Here is a tiny trained network, its code and every weight. The questions are about switching its units off for an input and a target symbol, where a switched-off unit gives its printed mean instead of its output.

import numpy as np


def w(rows, s, z=0):
    codes = np.array(rows[::2]) - 128.0
    scale = np.full(codes.shape[1], s)
    scale[-1] = z or s
    return codes * scale


def f(y):
    return y / 2 * (1 + np.tanh(0.7978845608 * (y + 0.044715 * y**3)))


def softmax(a):
    e = np.exp(a - a.max(-1, keepdims=True))
    return e / e.sum(-1, keepdims=True)


def log_softmax(a):
    a = a - a.max(-1, keepdims=True)
    return a - np.log(np.exp(a).sum(-1, keepdims=True))


def net(x, mask):
    ids = ['ΞΣΨαβδεζημπφ'.index(c) for c in x.split()]
    T = len(ids)
    res = E[ids] + P[:T]
    r = res
    for j in range(3):
        rows = slice(4 * j, 4 * j + 4)
        q, k, v = (r @ M[0][rows].T for M in (Q, K, V))
        z = softmax(np.where(np.tri(T) > 0, q @ k.T / 4**0.5, -1e9)) @ v
        o = O[0][rows]
        res = res + np.where(mask[j], z, o[:, -1]) @ o[:, :-1]
    y = f(res @ A[0][:, :-1].T + A[0][:, -1])
    res = res + np.where(mask[3:19], y, B[0][:, -1]) @ B[0][:, :-1]
    return log_softmax(res[-1] @ U[:, :-1].T + U[:, -1])


Q, K, V, O, A, B = {}, {}, {}, {}, {}, {}
E = w([
[125,117,75],'Ξ',
[150,108,35],'Σ',
[126,117,73],'Ψ',
[106,124,102],'α',
[127,116,69],'β',
[198,164,130],'δ',
[108,123,99],'ε',
[206,169,130],'ζ',
[106,123,99],'η',
[22,132,49],'μ',
[58,140,179],'π',
[187,104,250],'φ',
],0.021)
P = w([
[135,170,132],'0',
[142,116,122],'1',
[126,197,130],'2',
[135,89,136],'3',
[129,218,127],'4',
[129,69,132],'5',
[126,239,137],'6',
[122,51,136],'7',
[127,254,136],'8',
[120,35,124],'9',
],0.016)
Q[0] = w([
[127,231,125],'h1',
[125,114,86],'h1',
[109,69,122],'h1',
[79,118,98],'h1',
[129,129,137],'h2',
[113,250,53],'h2',
[88,98,146],'h2',
[134,132,147],'h2',
[125,94,169],'h3',
[85,123,128],'h3',
[152,174,155],'h3',
[135,188,114],'h3',
],0.021)
K[0] = w([
[131,194,113],'h1',
[106,130,135],'h1',
[116,68,137],'h1',
[77,97,95],'h1',
[120,125,133],'h2',
[161,252,159],'h2',
[139,79,168],'h2',
[123,116,134],'h2',
[122,101,151],'h3',
[98,101,105],'h3',
[121,162,140],'h3',
[131,172,120],'h3',
],0.028)
V[0] = w([
[36,172,105],'h1',
[181,152,241],'h1',
[74,126,176],'h1',
[168,101,107],'h1',
[127,39,145],'h2',
[59,101,89],'h2',
[169,180,86],'h2',
[94,141,119],'h2',
[249,93,98],'h3',
[101,110,183],'h3',
[84,86,127],'h3',
[113,113,139],'h3',
],0.011)
O[0] = w([
[89,11,125,212],'h1',
[166,220,2,146],'h1',
[83,101,74,175],'h1',
[173,176,216,76],'h1',
[31,195,43,83],'h2',
[52,54,116,148],'h2',
[149,118,222,116],'h2',
[118,87,132,156],'h2',
[64,173,133,3],'h3',
[143,147,55,155],'h3',
[169,194,118,132],'h3',
[137,145,130,133],'h3',
],0.007,0.0043)
A[0] = w([
[179,177,213,233],'n1',
[84,142,122,75],'n2',
[30,144,189,161],'n3',
[46,167,201,89],'n4',
[120,135,103,126],'n5',
[121,108,224,116],'n6',
[149,250,119,80],'n7',
[29,121,100,170],'n8',
[247,84,148,45],'n9',
[190,64,38,91],'n10',
[56,115,242,20],'n11',
[37,127,238,161],'n12',
[135,97,59,161],'n13',
[130,117,62,48],'n14',
[57,205,106,253],'n15',
[82,35,89,39],'n16',
],0.011,0.0077)
B[0] = w([
[153,117,49,237],'n1',
[93,141,133,129],'n2',
[102,188,67,196],'n3',
[139,201,134,138],'n4',
[154,106,159,138],'n5',
[93,126,93,189],'n6',
[81,70,183,236],'n7',
[186,150,123,241],'n8',
[66,167,223,158],'n9',
[164,182,213,162],'n10',
[169,254,136,178],'n11',
[46,147,113,222],'n12',
[150,109,154,191],'n13',
[93,126,157,143],'n14',
[167,107,117,221],'n15',
[143,116,209,247],'n16',
],0.0093,0.011)
U = w([
[75,118,77,133],'Ξ',
[125,225,80,47],'Σ',
[84,127,83,114],'Ψ',
[60,54,86,165],'α',
[83,133,88,87],'β',
[166,189,154,89],'δ',
[81,86,102,73],'ε',
[170,198,164,56],'ζ',
[74,80,98,104],'η',
[65,133,189,3],'μ',
[142,16,162,205],'π',
[204,132,6,217],'φ',
],0.011,0.0057)

Each question gives the input, a string of symbols that net reads in full, and the target symbol t.
The units are the heads (4 rows each of Q, K, V and O) and the neurons (one row each of A and B). Each row of codes is followed by its name. A weight is (code - 128) times the scale printed after its matrix; where a second scale follows, it is the last column's (O, A, B and U).
mask holds one flag per unit, heads first, then neurons. A switched-off unit (its flag False) gives its mean, the last column of its rows in O or B, instead of its output. The means were averaged over made-up inputs and are rounded, as every weight is.
A unit's drop is (log p(t) with every unit on - log p(t) with that unit switched off) / (log p(t) with every unit on - log p(t) with every unit switched off).
The circuit of an input: a set's keep is (log p(t) with only the set's units on - log p(t) with every unit switched off) / (log p(t) with every unit on - log p(t) with every unit switched off). Starting from the 12 units with the biggest drops (on a tie, the unit counted first), units are removed one at a time, each time the one whose removal leaves the highest keep (on an exact tie, the one counted first), for as long as the keep stays at least 0.8.
units of the circuit, in order: the units of the circuit, biggest drop first
k most important neurons: the k neurons with the biggest drops, biggest first
which heads matter: for each layer, one digit per head in row order, 1 if its drop is at least 0.15 and else 0, layers parted by /
input Σ Σ π ε π β π μ η β, target μ: which heads matter -> 100
input π μ β, target π: units of the circuit, in order -> [h1; h2]
input μ π π μ Σ π, target μ: which heads matter -> 111
input ζ π α φ α β, target φ: 3 most important neurons -> [n7; n16; n12]
input π π φ δ, target ζ: which heads matter -> 100
input φ α μ π η, target μ: which heads matter -> 111
input Ξ φ α Σ Σ Ψ π π Ψ, target π: units of the circuit, in order -> [h2; h1]
input Σ π π φ φ, target φ: units of the circuit, in order -> [h1; n1]
input μ δ π Σ π, target π: which heads matter -> 111
input μ π α, target μ: most important neuron -> [n11]
input π π π Σ π δ, target δ: 2 most important neurons -> [n10; n9]
input φ δ Σ δ δ φ Ξ π π Σ, target π: units of the circuit, in order -> [n16; n13]
input φ μ π, target φ: which heads matter -> 010
input π π π φ μ η, target φ: units of the circuit, in order -> [n7; h2; n8]
input Ψ μ φ Σ ε, target φ: units of the circuit, in order -> [n16; n12]
input φ φ β μ φ π Σ π π ζ, target ζ: units of the circuit, in order -> [n10]
input Σ φ π, target Σ: 4 most important neurons -> [n11; n7; n4; n3]
input η β α Ξ α Ψ μ φ α, target μ: which heads matter -> 111
input π π β π π μ, target μ: 2 most important neurons -> [n16; n11]
input η π Σ δ φ π ε, target φ: units of the circuit, in order -> [h2; n16; n1]
input μ π π π Ξ, target π: units of the circuit, in order -> [h1; h2]
input μ π φ π Ψ δ, target δ: which heads matter -> 100
input φ π φ φ Ψ π, target φ: which heads matter -> 000
input Ψ Σ Σ μ π η, target μ: which heads matter -> 100
input π Ξ Ξ μ Ξ π φ μ Σ Σ, target μ: which heads matter -> 101
input α β π φ ε ε μ π Σ, target μ: which heads matter -> 110
input Σ φ Ξ ζ Σ μ π ε, target μ: which heads matter -> 100
